Below is a small trained network, with its code and all its weights. Each question gives an input and a class and asks what happens when units are switched off, that is, made to give their printed mean instead of their output.

import numpy as np


def w(rows, s, z=0):
    codes = np.array(rows[::2]) - 128.0
    scale = np.full(codes.shape[1], s)
    scale[-1] = z or s
    return codes * scale


def norm(h):
    return h / np.sqrt((h * h).mean(-1, keepdims=True) + 1e-5)


def f(y):
    return y / 2 * (1 + np.tanh(0.7978845608 * (y + 0.044715 * y**3)))


def log_softmax(a):
    a = a - a.max(-1, keepdims=True)
    return a - np.log(np.exp(a).sum(-1, keepdims=True))


def net(x, mask):
    res = np.array(x, float).reshape(1, 5) / 4 @ E
    u = 0
    for l in range(2):
        y = f(norm(res) @ A[l][:, :-1].T + A[l][:, -1])
        res = res + np.where(mask[u : u + 9], y, B[l][:, -1]) @ B[l][:, :-1]
        u += 9
    return log_softmax(norm(res)[-1] @ U[:, :-1].T + U[:, -1])


A, B = {}, {}
E = w([
[99,74,68,82,225,196,254],'x0',
[25,120,147,47,113,161,114],'x1',
[138,209,155,135,196,52,156],'x2',
[93,201,136,207,82,197,196],'x3',
[53,113,79,213,164,92,97],'x4',
],0.0043)
A[0] = w([
[171,93,97,88,198,93,112,167],'L0N0',
[118,92,102,91,132,127,244,106],'L0N1',
[233,168,165,38,119,189,143,155],'L0N2',
[18,92,190,84,128,119,117,2],'L0N3',
[201,127,114,144,126,114,149,58],'L0N4',
[245,59,98,254,153,119,137,231],'L0N5',
[99,90,43,131,214,177,65,126],'L0N6',
[140,97,170,75,202,133,51,127],'L0N7',
[134,26,84,154,47,190,104,51],'L0N8',
],0.0072,0.0013)
B[0] = w([
[93,137,79,186,19,105,131,201],'L0N0',
[223,168,161,114,122,145,88,219],'L0N1',
[20,99,99,178,191,123,63,240],'L0N2',
[107,172,238,104,109,105,99,188],'L0N3',
[87,150,192,89,119,135,176,151],'L0N4',
[61,127,206,35,127,143,103,253],'L0N5',
[178,118,196,109,160,121,100,200],'L0N6',
[151,136,129,198,72,61,207,187],'L0N7',
[43,186,2,115,150,79,192,215],'L0N8',
],0.0074,0.004)
A[1] = w([
[115,12,77,125,54,103,122,188],'L1N0',
[109,87,73,185,157,74,88,148],'L1N1',
[137,224,125,139,173,89,129,211],'L1N2',
[125,41,112,199,174,120,172,142],'L1N3',
[99,97,117,184,157,151,85,177],'L1N4',
[128,85,222,166,195,151,191,248],'L1N5',
[94,180,164,187,92,231,187,117],'L1N6',
[123,194,113,154,86,86,41,79],'L1N7',
[254,91,110,22,197,134,163,119],'L1N8',
],0.0087,0.0014)
B[1] = w([
[163,166,106,157,167,70,137,194],'L1N0',
[124,117,179,151,152,152,124,180],'L1N1',
[87,93,38,107,142,119,154,229],'L1N2',
[128,138,117,134,92,123,36,123],'L1N3',
[141,83,201,104,174,134,57,146],'L1N4',
[119,109,125,95,102,170,98,207],'L1N5',
[173,131,155,170,119,1,102,224],'L1N6',
[167,124,92,94,121,212,139,255],'L1N7',
[140,143,102,143,77,146,86,207],'L1N8',
],0.0091,0.0046)
U = w([
[212,187,140,190,85,18,155,214],'0',
[230,185,67,70,37,210,73,127],'1',
[63,186,180,34,80,121,140,193],'2',
[58,158,12,111,178,114,210,141],'3',
[81,116,168,115,202,149,63,150],'4',
[144,92,181,170,124,178,209,62],'5',
[188,98,193,159,139,201,252,1],'6',
[180,123,209,209,175,195,255,8],'7',
],0.0088,0.0046)

Each question gives the input, the list of numbers given to net, and the class t.
The units are the neurons (one row each of A and B). Each row of codes is followed by its name. A weight is (code - 128) times the scale printed after its matrix; where a second scale follows, it is the last column's (A, B and U).
mask holds one flag per neuron, layer by layer. A switched-off neuron (its flag False) gives its mean, the last column of its row in B, instead of its output. The means were averaged over made-up inputs and are rounded, as every weight is.
A unit's drop is (log p(t) with every unit on - log p(t) with that unit switched off) / (log p(t) with every unit on - log p(t) with every unit switched off).
The circuit of an input: a set's keep is (log p(t) with only the set's units on - log p(t) with every unit switched off) / (log p(t) with every unit on - log p(t) with every unit switched off). Starting from the 12 units with the biggest drops (on a tie, the unit counted first), units are removed one at a time, each time the one whose removal leaves the highest keep (on an exact tie, the one counted first), for as long as the keep stays at least 0.8.
units of the circuit, in order: the units of the circuit, biggest drop first
most important unit: the unit with the biggest drop
top k neurons: the k neurons with the biggest drops, biggest first
top k neurons in layer l: the k neurons of layer l with the biggest drops, biggest first
input [-2,-5,-8,6,7], class 3: top 3 neurons -> L0N8, L0N2, L0N5
input [3,-1,-3,-6,0], class 0: top neuron in layer 0 -> L0N0
input [1,-8,-7,-6,-3], class 2: top 3 neurons -> L0N5, L0N4, L1N2
input [2,0,-6,1,-8], class 4: top 2 neurons -> L0N2, L1N4
input [4,-3,1,-2,4], class 1: top 3 neurons -> L0N6, L0N2, L0N1
input [5,-6,-1,-6,-6], class 0: top 2 neurons -> L0N0, L1N0
input [-7,-7,4,6,7], class 1: top 4 neurons -> L1N7, L0N2, L0N8, L0N7
input [8,8,3,-7,2], class 1: units of the circuit, in order -> L1N8, L0N1, L0N2
input [3,5,6,6,8], class 4: top 3 neurons in layer 1 -> L1N4, L1N5, L1N0
input [-1,-4,5,-4,4], class 3: units of the circuit, in order -> L1N6, L0N1
input [8,-4,-4,3,-3], class 1: units of the circuit, in order -> L0N1, L1N8
input [-2,0,-6,-8,7], class 0: units of the circuit, in order -> L1N0, L0N7
input [0,5,-7,5,-3], class 3: top 2 neurons in layer 0 -> L0N8, L0N5
input [-6,-4,7,-3,-6], class 3: units of the circuit, in order -> L1N2, L0N2, L1N6
input [5,2,4,6,-3], class 0: most important unit -> L1N6
input [6,6,-3,-2,-2], class 1: units of the circuit, in order -> L0N1, L1N8
input [4,7,-1,-8,-1], class 0: top 3 neurons -> L0N7, L0N0, L0N5
input [7,-7,1,-6,6], class 1: top 3 neurons in layer 0 -> L0N6, L0N2, L0N3
input [5,-7,8,0,-6], class 3: top 4 neurons in layer 0 -> L0N2, L0N0, L0N6, L0N3
input [2,-4,6,-4,-7], class 4: top 2 neurons in layer 1 -> L1N1, L1N4
input [-2,1,1,-4,-7], class 4: units of the circuit, in order -> L0N2
input [0,-3,-4,8,2], class 0: top 2 neurons -> L1N6, L0N2
